Below are the code and all the weights of a small trained network. Each question names an input and a class and asks about switching units off, where a switched-off unit gives its printed mean instead of its output.

import numpy as np


def w(rows, s, z=0):
    codes = np.array(rows[::2]) - 128.0
    scale = np.full(codes.shape[1], s)
    scale[-1] = z or s
    return codes * scale


def f(y):
    return np.maximum(y, 0)


def log_softmax(a):
    a = a - a.max(-1, keepdims=True)
    return a - np.log(np.exp(a).sum(-1, keepdims=True))


def net(x, mask):
    res = np.array(x, float).reshape(1, 6) / 4 @ E
    y = f(res @ A[0][:, :-1].T + A[0][:, -1])
    res = res + np.where(mask, y, B[0][:, -1]) @ B[0][:, :-1]
    return log_softmax(res[-1] @ U[:, :-1].T + U[:, -1])


A, B = {}, {}
E = w([
[36,200,226],'x0',
[127,129,128],'x1',
[13,119,26],'x2',
[126,129,127],'x3',
[110,2,189],'x4',
[127,126,128],'x5',
],0.01)
A[0] = w([
[232,151,236,54],'n0',
[215,149,216,26],'n1',
[123,30,228,89],'n2',
[132,243,55,7],'n3',
[26,142,74,92],'n4',
[57,176,225,66],'n5',
[21,173,255,106],'n6',
[209,47,64,82],'n7',
[164,246,90,23],'n8',
[46,36,128,111],'n9',
],0.0097,0.0018)
B[0] = w([
[2,240,18,220],'n0',
[32,222,10,201],'n1',
[126,190,253,215],'n2',
[135,216,245,208],'n3',
[55,187,6,207],'n4',
[234,46,53,214],'n5',
[253,19,74,247],'n6',
[224,62,107,204],'n7',
[191,98,243,200],'n8',
[27,226,241,198],'n9',
],0.0078,0.012)
U = w([
[39,147,67,81],'0',
[240,7,65,2],'1',
[109,156,219,243],'2',
],0.012,0.0029)

Each question gives the input, the list of numbers given to net, and the class t.
The units are the neurons (one row each of A and B). Each row of codes is followed by its name. A weight is (code - 128) times the scale printed after its matrix; where a second scale follows, it is the last column's (A, B and U).
mask holds one flag per neuron, in row order. A switched-off neuron (its flag False) gives its mean, the last column of its row in B, instead of its output. The means were averaged over made-up inputs and are rounded, as every weight is.
A unit's drop is (log p(t) with every unit on - log p(t) with that unit switched off) / (log p(t) with every unit on - log p(t) with every unit switched off).
The circuit of an input: a set's keep is (log p(t) with only the set's units on - log p(t) with every unit switched off) / (log p(t) with every unit on - log p(t) with every unit switched off). Starting from all 10 units, units are removed one at a time, each time the one whose removal leaves the highest keep (on an exact tie, the one counted first), for as long as the keep stays at least 0.8.
units of the circuit, in order: the units of the circuit, biggest drop first
top k neurons: the k neurons with the biggest drops, biggest first
drop of u: that unit's drop, to one decimal
input [-3,2,6,-5,-8,-2], class 2: units of the circuit, in order -> (n3)
input [3,-8,2,-5,-1,-1], class 1: units of the circuit, in order -> (n0, n9)
input [-5,7,1,8,7,-6], class 2: top 2 neurons -> (n9, n6)
input [5,8,-1,-5,5,-5], class 1: top 3 neurons -> (n6, n5, n3)
input [8,-1,6,4,-5,-8], class 1: units of the circuit, in order -> (n6, n5)
input [5,-3,-5,1,-3,5], class 0: top 2 neurons -> (n0, n1)
input [-7,7,7,3,7,-7], class 0: top 4 neurons -> (n9, n6, n5, n8)
input [8,-7,5,-5,-8,-2], class 1: top 2 neurons -> (n6, n5)
input [-5,-3,1,8,-7,-2], class 2: top 3 neurons -> (n3, n6, n5)
input [0,0,4,-6,-7,3], class 2: top 2 neurons -> (n3, n8)
input [-7,6,1,-8,8,-6], class 2: top 4 neurons -> (n9, n6, n2, n5)
input [2,4,1,3,0,2], class 1: units of the circuit, in order -> (n0, n3)
input [6,3,4,-6,-3,8], class 1: units of the circuit, in order -> (n6, n5)
input [-1,-3,-3,5,7,5], class 2: units of the circuit, in order -> (n2)
input [-1,-6,6,-3,-7,-5], class 2: top 4 neurons -> (n3, n8, n0, n1)
input [-6,-3,-7,-1,8,4], class 2: top 2 neurons -> (n2, n4)
input [-7,1,-8,1,-6,0], class 0: top 3 neurons -> (n0, n1, n6)
input [-2,-3,-4,0,4,1], class 0: drop of n1 -> 0.3
input [2,4,-7,6,-4,-4], class 0: drop of n1 -> 0.1
input [6,-8,1,5,4,-7], class 1: units of the circuit, in order -> (n6)
input [8,8,-6,-5,-7,-3], class 1: drop of n5 -> 0.6
input [7,3,-8,-8,2,1], class 0: drop of n1 -> 0.6
